jrgh: |  -5 |   5 |  -1 |  -9 |  10 |  14 |   5 |  14 |  -6 |   2 |   3 |  -8 |   7 |   4 |   3 |  -1 |  -1 |  12 |  -7 |  -5 |   8 | -12 |   2 | -27 |  10 |   3 |  16 |   3 |  -9 |   9 |  -2 |
jrgh: |  -5 |   9 | -20 | -13 |  22 | -11 |   3 | -19 | -21 | -16 |   5 | -15 |   5 |  21 | -20 |   8 | -35 |  -5 |  19 | -15 |  -2 |   8 |  22 | -22 | -23 | -15 |  12 |   7 | -33 | -10 |  17 |
tqzm: |  -8 |  13 | -12 | -16 |   3 |  -4 | -28 | -17 |   8 |  43 | -21 |   8 | -15 |  47 | -11 |  49 |   1 | -11 | -22 |   2 |   5 | -19 |   9 |  11 |   3 |  -4 |  19 | -42 | -29 |  -8 | -19 |
zjtg: |   7 |  11 | -19 |  15 |  -8 |   4 |   6 |  -3 | -11 | -19 |   6 | -21 |  14 | -15 | -13 |   6 |  -5 | -43 |  25 |   5 | -31 |   4 |   3 |   1 |   7 | -19 |  19 |  -6 |  10 |   7 |  17 |
rgdg: |  13 |  -8 | -13 |  27 |  13 | -46 |   1 |   3 | -29 |  21 |  20 |   4 |  22 |  12 |  29 |  18 |  30 | -36 | -19 |  47 |  20 |  50 |  -1 | -57 |  24 | -22 |  -7 |   9 | -16 |  12 |  38 |
fmhg: | -18 |  -3 |  -6 |  -2 |  19 |  20 |  24 |   6 | -32 |  -1 |  14 |  -6 |  33 | -13 |   8 |  -7 |  10 |  12 |  10 |  -4 |   9 | -19 | -13 | -40 |  14 |  17 |  24 | -14 | -12 |  23 |  -6 |
jrgh: |   1 |  -3 |   5 |   9 | -18 |   0 |  -1 |  13 |  -3 | -14 |   7 |   5 | -20 |   3 |  18 |  11 |  25 |  24 | -15 |  31 |  14 |   8 | -13 |  -1 | -14 |   9 | -19 |  12 |  38 |   4 |  13 |
rgdg: |  26 | -11 |  -6 |   5 |   2 |   6 | -32 |  16 |   6 |  29 | -12 |  14 |  -9 |   0 |   1 | -31 | -12 | -29 |  13 |  -3 |  -1 |  20 | -31 | -19 |  45 | -12 |  -7 |   5 |  13 |  12 |  10 |
zjtg: | -14 |  -6 |  24 |   9 |   4 | -11 |  -2 | -16 | -18 |  11 |  14 |  23 |  -4 |  -3 |  27 | -15 |  17 |  25 |  12 |  24 |  17 |  24 | -11 | -12 |  -7 |   7 | -32 |  -1 |   8 |   1 |  -8 |
tqzm: |  -8 |  13 |  13 | -13 |  20 |  40 | -10 |  25 | -11 |  -9 |  -5 | -14 |  -1 |   9 |   6 | -21 |  24 |  23 |  12 |  26 |  13 | -31 | -41 | -19 |  -9 |   6 |  21 |   0 |  30 |  15 | -32 |
tqzm: |  -4 |  -1 |  -6 | -12 |  -6 |  22 |  -4 |   9 |  13 |   8 |  -8 | -15 |  -9 | -11 | -23 | -15 | -27 |   7 |  -2 | -18 |  -2 | -11 |   2 |   2 |  25 |   1 |   9 |   9 |   1 |   9 |  -1 |
zjtg: |   1 | -22 | -19 |  17 |   6 | -23 |  28 |  -9 | -37 | -19 |  20 |  16 |  25 |  -5 |  19 |  12 |  19 |   2 |   4 |   3 |  13 |  14 | -14 | -22 | -17 |  22 | -10 |  -8 |  -3 |   7 |  29 |
rgdg: |  10 |  -4 | -43 |   4 | -21 |   9 |   1 |  14 |   6 |   1 |  -6 | -30 |  -5 |  -7 | -33 |  22 | -16 | -31 | -17 |   0 |  -9 |  -5 |   1 |   2 |  32 |  -7 |  23 |   2 |  11 |  17 |  35 |
fmhg: |  20 | -14 | -16 |  11 |   3 | -11 |  33 |   9 |   4 | -18 |   0 |   6 |  43 | -22 |   4 |   9 |   9 | -36 |  -5 | -41 | -21 | -17 |   7 |  10 |   5 |  13 |  23 | -14 | -24 |  -2 |  10 |
fmhg: |  -8 |  21 |  31 |  -8 | -16 |  17 |   5 |   6 |  14 | -14 |   4 |  14 | -12 |   4 |  26 |  15 |   5 |  34 |  -6 | -18 | -12 | -18 |  30 |   7 | -18 |   7 |  -2 |  -4 |   4 | -13 | -17 |
jrgh: |   1 |  23 |   5 |   0 |  -1 |   8 |  -1 |  13 |   0 | -16 |   2 | -15 |  -1 |  13 |   8 |  19 |  17 |  -4 |  -5 |  20 |  -8 | -10 |   8 |  -6 | -15 | -13 |  18 |   2 |  10 |  -2 |  -4 |
zjtg: | -26 |  12 |  13 |   6 | -19 |  10 | -15 |  -9 |  -5 |  28 |  10 | -13 | -25 |  -7 |  -1 |  -2 |   1 |  18 |  -2 |  46 |  10 |  20 |   3 | -12 |  28 | -13 | -17 |   5 |  23 |  16 |  -2 |
tqzm: | -11 |  -6 |   0 |   1 |  -8 |  -2 | -14 | -30 | -12 |  -4 |   4 |   5 | -26 |  -4 | -15 | -20 | -25 |  16 |  34 |   9 |   1 |  24 | -10 |  14 | -15 |  -1 | -33 |   6 |  20 |  -4 |   7 |
tqzm: | -11 | -32 |  -5 |   6 |  -4 |  14 |  48 |  29 |  -6 | -18 |  23 | -29 |  24 | -67 | -12 | -53 | -19 |  35 | -13 | -14 |  23 |   9 |  -2 | -32 |  42 |  22 |  -9 |  53 |  10 |  33 |  30 |
tqzm: |  23 |   2 |  17 |  -8 |   6 |  -5 | -17 |   7 |  33 | -27 | -15 |  -7 | -20 |  -2 | -16 | -40 | -20 |  -4 |  14 |  -9 | -11 |   9 |  -2 |  36 | -29 | -18 | -18 |  40 |  15 | -25 |  -9 |
jrgh: |   2 |  35 |  15 |  -5 |   0 |  15 |  -4 |  18 |  12 | -20 |  -5 | -19 |   0 |  19 |  11 |  29 |  30 |  -8 | -10 |  21 | -17 | -29 |  12 |  10 | -25 | -16 |  31 |  -7 |  12 |  -9 | -24 |
tqzm: |   9 |   1 |  17 | -14 |  18 |   9 | -10 |  23 |  25 | -15 | -14 | -23 |  -9 |  -2 | -15 | -39 |   2 |  12 |  -7 |  13 |  12 |  -9 | -19 |  16 | -16 |  -8 |  -1 |  39 |  17 |  -7 | -23 |
fmhg: | -25 |   1 |  28 |   1 |   3 |   5 |   4 |   7 | -19 |   4 |  21 |   1 | -12 |  -3 |  27 | -17 |  21 |  57 |  -9 |  43 |  36 |  17 |  -9 | -37 |  -2 |   8 | -27 |  24 |  21 |  13 |  -5 |
fmhg: |   9 |  19 |   8 |  -8 | -13 |   0 | -13 |   7 |  15 |  -1 |   1 |   6 | -23 |  19 |  10 |  18 | -23 |   7 | -11 | -17 |  -9 |  11 |  39 | -15 |   2 | -17 |  -3 |  14 |  -9 | -13 |  16 |
zjtg: | -16 |   1 |   3 |   4 | -12 |  -4 |  26 |  -1 |  -2 | -17 |  17 | -19 |   3 | -20 |  -3 |   5 |  -2 |  22 | -14 |   9 |   4 |   6 |  26 |  -1 |  -5 |   2 |  -7 |  21 |   2 |   3 |  13 |
rgdg: | -11 |  -6 |  -9 |  11 |  -2 |   2 |   9 |  -2 |  -8 |  21 |   7 | -16 |  17 | -25 | -10 |  -7 |   2 | -16 |  -1 |  14 |   1 |   6 |  -4 | -11 |  39 |  -3 |   8 |  -5 |  -3 |  21 |   3 |
fmhg: |  -4 |   7 |  13 | -28 |  16 |  21 | -33 |  -7 |  16 |  10 | -22 |   1 | -29 |  21 | -22 | -30 | -29 |  21 |  20 | -14 |   5 | -13 | -14 |  17 | -13 |  -3 |  -4 |   4 |   0 | -12 | -32 |
jrgh: |  15 |  12 |  14 |   3 |  -5 |  20 |   3 |  26 |  15 |   1 |  -2 |   7 |  17 | -14 |  21 |  -5 |   5 | -19 |   1 | -27 | -25 | -16 |  11 | -11 |  29 |  -5 |  21 |  -6 |  -4 |   5 |  -9 |
zjtg: |  -9 |   9 |  11 |  -4 |  -2 |  21 | -41 |  -9 | -10 |  50 |  -6 |  25 | -25 |  20 |  14 |  -6 |  -5 |   5 |  18 |  13 |   6 |   9 | -20 | -25 |  37 |  -6 |  -8 | -27 |   8 |  13 | -15 |
fmhg: |   8 | -20 | -23 |   9 |  11 | -32 |  -5 | -21 |   7 |  13 | -15 | -18 |  10 |  -6 | -38 |  -7 |   5 | -45 |  -1 |  24 |   3 |  11 | -24 |  42 |  -3 |  -9 |  -3 |  -2 |  -5 |  -4 |  -3 |
tqzm: |  -3 |  17 |  34 |  30 | -11 |   2 |  19 |   3 | -12 |  -5 |  22 |  16 |  32 | -29 |  50 |   3 |  45 | -19 |  16 |  18 | -28 |   4 |  10 | -10 |  12 |  -6 |   3 | -21 |  10 |   7 | -16 |
rgdg: |  27 | -13 | -32 |   6 |  17 | -17 | -13 |  19 | -36 |  -1 |  13 |  10 |  -2 |  28 |  17 |   0 | -13 | -12 |   2 |   7 |  24 |  42 | -16 | -82 |  17 | -12 |  -5 |  24 |  -3 |  14 |  61 |
jrgh: | -16 | -16 |  -7 |  -4 |   2 |   3 |  -2 | -16 | -10 |  29 |   1 |   8 |  -2 |  -7 | -11 | -12 | -18 |  14 |   5 |  -9 |  15 |   6 |  -9 |  -9 |  25 |  13 | -10 | -10 | -11 |  12 |   0 |
jrgh: |  -5 |  -6 | -31 | -10 | -28 |  47 |   5 |  16 | -13 |  12 |  -1 |  21 |  -9 |   2 |   4 |  31 | -24 |  23 |  -4 | -54 |  -4 | -33 |  -2 | -31 |  40 |  36 |  24 | -39 |   5 |  26 |  25 |
fmhg: |  -1 |   9 |  -7 | -33 |  48 |   4 | -12 | -11 |   1 |   5 | -14 | -21 |  12 |  18 | -38 | -33 | -54 | -11 |  27 | -39 |  -2 |  -9 |  13 | -16 |  -4 | -21 |  26 |  13 | -54 | -12 | -18 |
jrgh: | -23 |  28 |  18 |   5 | -22 |  21 | -14 |   4 | -15 |   2 |  13 |  -4 | -32 |  19 |  26 |  31 |  34 |  34 |  -8 |  60 |  10 |   0 |  -3 | -16 | -10 |  -4 |  -6 |  -8 |  44 |  11 |  -6 |
zjtg: | -21 | -12 | -64 |   8 | -20 |  -8 |  56 |   1 | -14 | -24 |   8 | -52 |  27 | -12 | -41 |  75 |  22 |  -9 | -54 |  16 |   9 | -36 |  14 |  19 |  -9 |  25 |  43 | -18 |  -5 |  19 |  35 |
rgdg: | -50 |  -4 | -46 | -18 |  -7 |  19 |  25 | -23 | -41 | -22 |  12 | -39 | -19 |  14 | -44 |  43 | -14 |  59 | -10 |  22 |  34 | -24 |  -4 |  -5 | -36 |  31 |  12 | -10 |  12 |  18 |  22 |
tqzm: |  -3 |  -4 | -25 | -16 |  -8 |  16 | -19 | -11 |   5 |   7 | -13 | -11 | -30 |   8 | -40 |  -5 | -47 |   6 |  11 | -19 |   0 |  -1 |  -3 |  10 |   8 |  -1 |  -1 |   2 |   4 |   2 |  13 |
rgdg: |  -2 | -24 |   1 |  -4 |  24 |  15 |  -6 | -12 |  -9 |  21 |  -6 |   7 |  16 | -32 | -20 | -72 | -33 |  -8 |  47 | -27 |   1 |   7 | -36 |  -6 |  34 |   7 |  -8 |   1 |  -9 |  14 | -16 |
rgdg: |  -7 |  -5 |  10 | -11 |  12 |   3 |  15 |   5 | -12 | -44 |   5 |   2 |  -8 |  12 |  11 |  -5 |  19 |  52 |  -1 |  10 |  23 | -14 | -19 |   7 | -64 |  25 | -13 |  17 |  22 | -11 |  -8 |
zjtg: |   3 |   9 |  42 |  18 |   8 | -31 |  25 | -24 | -21 | -53 |  35 |  28 |  18 | -22 |  46 | -29 |  -6 |  12 |  49 | -15 | -24 |  44 |  37 | -13 | -50 | -13 | -41 |  28 |  -9 | -28 |  11 |
zjtg: |   1 |   1 |  18 |  -6 |   9 |   3 |  -1 |  -4 |   2 |   0 |  -2 |  21 |   5 |   2 |  15 | -12 |  -2 |  10 |  12 | -22 |  -5 |  -7 |   2 |   3 | -10 |   7 |  -4 |  -8 | -12 | -10 | -18 |
jrgh: | -26 |  17 |  -4 | -15 |  38 |   4 |  -1 |  -3 |   1 |  30 | -12 | -56 |  26 |   7 | -39 |  -2 |  17 | -22 | -16 |  44 |  14 | -28 |  -7 |   3 |  12 | -21 |  45 |  -6 | -29 |  11 | -46 |
fmhg: |  29 |  -7 |  17 |   8 | -26 | -29 |   1 |  33 |  32 |  -2 |   8 |  25 | -21 |   6 |  40 |  16 |   3 |  18 | -56 | -11 |  13 |  34 |  40 | -19 |  12 |  -4 | -32 |  43 |   0 | -13 |  40 |
fmhg: |  -9 |  -1 |  23 |  -5 |   0 |  -5 |  19 |   8 |  20 |   3 |  -1 |   5 |  11 |  -6 |  14 |   9 |  23 |  24 | -35 |  -6 |  10 | -20 |  18 |  17 |  -8 |  16 |   1 |   0 | -15 |  -8 | -24 |
zjtg: | -20 |   4 |  52 |   3 |  -3 |  27 |  13 |   5 |   8 |  -3 |  16 |  -1 |   7 | -55 |  16 | -68 | -11 |  35 |  29 |  -8 |  -9 |   7 |   8 |  -5 |  25 |   1 | -22 |  28 |  14 |  10 | -28 |
rgdg: |  13 |  -8 | -31 |  -6 |  -8 |   5 |   4 |   4 |  13 | -19 | -13 | -20 |  -2 |  -6 | -37 |   3 | -25 | -20 |   0 | -25 | -14 | -14 |  -1 |  27 |  -4 |   1 |  15 |   5 |   3 |  -3 |  17 |
zjtg: | -10 |  -9 | -23 |  -4 |  -6 |   2 |  10 |   3 |  -4 |  10 |  -2 | -10 |   0 |   7 | -12 |  29 |   8 |  10 | -30 |   6 |  18 | -16 |  -3 |  -1 |   7 |  17 |  13 | -12 |  -3 |  11 |   9 |
rgdg: |  10 |   3 |  38 |  11 |   4 |   3 |  27 |  21 |  23 | -19 |   6 |  -1 |  37 | -45 |  22 | -36 |  19 | -13 |   4 | -18 | -24 | -11 |  13 |  15 |   9 |  -2 |   6 |  15 |  -4 |  -4 | -26 |
tqzm: |   9 |  19 |  48 |   8 | -19 |  -2 |  -4 | -11 |  33 |  10 |   0 |  37 |   6 | -20 |  32 | -10 | -11 | -17 |  19 | -47 | -47 |   4 |  47 |  27 |  14 | -13 | -12 | -15 | -21 | -24 | -26 |
tqzm: |  33 |  -4 |   7 | -19 |  25 | -32 |  -1 |  10 |  22 |  -9 | -16 |  41 |   8 |  47 |  27 |  25 |   1 |   1 | -30 | -56 |   5 | -12 |  26 |   1 | -41 |   9 |   4 |  -2 | -53 | -39 |  -3 |
jrgh: | -10 |  -2 | -28 | -18 |   3 |  12 |  -1 | -25 | -10 |  10 |  -8 |   7 |   0 |  14 | -26 |  17 | -43 |  -1 |  19 | -50 | -10 | -19 |  13 |   2 |   2 |  11 |  18 | -33 | -34 |  -3 |   4 |
fmhg: | -42 |  16 |  34 | -14 |  12 |   9 |   2 | -12 |  -6 |  11 |   8 | -14 |  -9 |   5 |   4 |  -7 |  17 |  53 |  -8 |  38 |  26 | -10 |   6 |  -1 | -19 |   4 |  -8 |   5 |  -1 |   1 | -41 |
rgdg: |   9 |  -3 | -21 |   0 |  -5 | -12 |  -9 |   3 |  -5 |  -7 |  -4 |  -3 | -18 |  26 |  -4 |  27 |   8 |  -1 | -17 |  20 |  13 |   7 |  -9 |  -1 | -19 |  -1 |  -3 |   3 |  13 |  -3 |  22 |
| -33 |  13 |  13 |   6 |  -6 |  17 |  15 | -11 | -13 |  37 |  18 |  -8 |  23 | -31 |   5 |  -4 | -11 |   0 |   8 |  -4 | -11 |   0 |  30 | -32 |  59 |  -6 |  15 | -18 | -26 |  24 | -11 | : rgdg
| -32 |  22 |   2 | -13 |  18 |   7 | -14 | -38 | -23 |  33 |   5 |  -9 |   3 |  12 | -16 |  -1 | -34 |  -4 |  33 |  -1 |  -7 |   6 |  23 | -25 |  17 | -21 |  13 | -22 | -39 |   3 | -18 | : jrgh
| -25 |  14 |  11 | -22 |  18 |  14 |  -9 |  -9 |  -1 |  17 |  -6 | -14 |  -6 |  15 | -15 |  -5 | -11 |  24 |   1 |   6 |  13 | -16 |   5 |  -5 |  -3 |  -3 |  11 |  -3 | -18 |   0 | -30 | : fmhg
|  -1 |   2 |  41 |   2 |   5 | -22 |   9 |  -1 |  25 |  20 |   1 |  23 |  17 |  -6 |  30 |  -2 |  19 |   6 | -25 | -12 |   0 |   1 |  31 |  12 |   4 |   1 | -11 |   0 | -33 | -17 | -30 | : tqzm
| -16 |   3 |   0 |   8 | -14 | -14 |   1 |  -4 |   1 |  23 |   6 | -11 |  -9 |   5 |   2 |  31 |  24 |   7 | -37 |  43 |  18 |   9 |  11 |   0 |  11 |  -3 |  -6 |  -2 |   4 |   7 |   3 | : fmhg
| -24 | -27 | -25 |  11 | -11 |  -5 |  33 |   4 | -11 |  15 |  18 | -37 |  14 | -44 | -28 | -10 |  -6 |  14 | -31 |  24 |  30 |  15 |   0 | -18 |  47 |  12 |  -5 |  25 |   1 |  34 |  30 | : tqzm
|   7 | -10 | -35 |  14 | -23 |   6 |   3 |   6 | -13 |   0 |   5 |  -5 |  -3 |  -9 |  -9 |  20 |  -5 | -20 |  -2 |   1 |  -6 |   7 | -10 | -12 |  27 |   4 |   7 | -10 |  19 |  20 |  39 | : jrgh
|   1 |  14 |   8 |  -1 |   5 |  11 | -19 |  -2 |  -5 |  -8 |  -5 |  -2 | -11 |  14 |   2 |  -5 |  13 |  -4 |  21 |  24 |  -6 |  -5 | -21 |   8 | -21 |  -9 |   2 |  -6 |  24 |  -4 | -17 | : tqzm
|  19 | -11 | -29 |  13 |  -9 |  33 |   3 |   8 | -28 | -22 |   1 |  18 |  14 | -17 |   5 | -10 |  -5 | -28 |  51 | -31 | -29 | -14 | -43 | -12 |  13 |  17 |  17 | -32 |  31 |  20 |  21 | : fmhg
|  27 |   2 |   7 |   8 | -14 | -43 | -15 |  -5 |  31 | -11 |  -3 |   3 | -24 |   9 |  -2 |   4 | -15 | -20 | -16 |   5 |  -9 |  42 |  34 |  25 | -18 | -30 | -32 |  38 |  -2 | -30 |  25 | : fmhg
|  33 |  17 |  -4 |   8 |  11 |   8 |   3 |  23 | -21 | -46 |   3 |  22 |  21 |  26 |  43 |  25 |  32 | -28 |  24 | -14 | -27 | -18 | -14 | -24 | -38 |  -1 |  28 | -21 |  12 |  -9 |   9 | : tqzm
|  -1 |  22 |  13 |   5 | -17 | -22 |   5 |  -8 |  21 |  -7 |  -1 |   1 |  -3 |  17 |  12 |  51 |  25 | -10 | -30 |  10 | -16 |  -9 |  42 |  35 | -29 | -10 |   5 | -13 | -11 | -24 | -10 | : rgdg
|   3 |   6 |  13 |  11 |   6 |  -8 |  -2 |  10 |  12 |   8 |  -2 | -20 |  12 | -12 |   0 | -11 |  29 | -24 | -11 |  39 |  -1 |   3 |  -9 |  11 |  10 | -18 |   6 |  10 |   9 |   4 | -18 | : jrgh
|  20 |  -5 |  12 |  -9 |  21 | -10 |   2 |  15 |   6 | -29 |  -4 |  14 |   3 |  15 |  16 | -16 |   5 |  14 |  -1 | -17 |   9 |  -2 |  -7 |  -2 | -39 |   6 |  -7 |  22 |  -4 | -19 |  -4 | : tqzm
| -14 | -33 | -12 |  -4 |  35 | -14 |  15 |  11 | -14 |  27 |   6 | -29 |  22 | -19 | -22 | -44 |   2 |  15 | -25 |  30 |  54 |  17 | -30 | -37 |  34 |   8 |  -5 |  37 | -17 |  27 |   4 | : jrgh
|  18 |  10 |   6 |   5 | -33 |   9 |  11 |  19 |  22 | -16 |   0 |  25 |  -1 |  -1 |  29 |  37 |   6 |  -3 | -19 | -43 | -29 | -19 |  33 |  11 |   2 |  10 |   9 | -16 |   1 | -10 |  11 | : fmhg
| -11 |   1 | -32 |  12 | -15 |  17 | -23 |  -8 | -34 |  22 |   5 | -10 | -20 |   9 | -12 |  15 |   2 | -13 |  18 |  44 |   6 |  15 | -34 | -28 |  29 |  -7 |   3 | -21 |  35 |  30 |  24 | : fmhg
|  -2 | -23 |  -5 |  22 |  17 | -34 |  41 | -11 | -12 | -17 |  12 | -13 |  50 | -36 |  -3 | -13 |  33 | -26 |  -1 |  18 |   2 |   6 | -13 |  20 | -15 |   8 |  -1 |   3 | -12 |   2 |  -3 | : fmhg
|  -5 |  15 | -47 |  -6 | -31 |  27 |  -6 | -10 |  -1 |  -7 | -18 | -12 | -18 |  26 | -32 |  74 |   0 | -22 |  -4 |  -9 | -26 | -47 |  -2 |  38 | -15 |  11 |  41 | -58 |  16 |   2 |   7 | : jrgh
| -16 |   8 |  13 | -12 |  15 |  50 | -14 |  13 | -22 | -19 |   0 | -16 | -17 |  -4 |  -5 | -47 |   4 |  39 |  41 |  30 |  13 | -16 | -54 | -16 | -15 |   8 |   0 |  11 |  52 |  19 | -25 | : tqzm
|  18 |  14 | -21 | -16 |   9 |  22 | -23 |  18 |   5 | -12 | -21 | -13 | -13 |  33 | -17 |  14 |  -6 | -17 |   4 |  -5 |  -8 | -27 | -19 |   1 | -13 |  -8 |  32 |  -8 |  11 |  -3 |  -2 | : tqzm
|   3 |  -2 | -15 |   0 |  -5 |   1 |  14 |   6 |   4 | -18 |   0 | -17 |   7 |  -9 | -15 |   8 |  -5 |  -8 |  -6 |  -8 |  -7 |  -9 |   7 |  10 |  -4 |   1 |  12 |   6 |   0 |   1 |  11 | : rgdg
|  -4 |   4 |  16 |  -3 |   1 |   8 |  -1 |  -3 |   2 | -12 |  -1 |   6 |  -5 |  -4 |   5 | -13 |   2 |  15 |  14 |  -3 |  -4 |  -6 |  -5 |  13 | -18 |   5 |  -8 |   1 |  10 |  -7 | -15 | : fmhg
|  22 | -26 | -14 |   6 |  20 | -13 |  13 |   2 |   6 | -17 |  -8 |  -9 |  30 | -31 | -24 | -46 | -13 | -36 |  21 | -23 | -10 |   5 | -23 |  20 |   2 |   0 |   1 |  18 |  -8 |  -2 |   4 | : rgdg
|   5 |  -5 | -48 | -14 |   0 | -19 | -25 | -16 |   4 |  19 | -22 | -17 | -27 |  45 | -46 |  44 | -20 | -21 | -24 |  10 |  14 |   0 |  -2 |  18 |  -9 |  -9 |  11 | -11 | -14 |  -7 |  21 | : tqzm
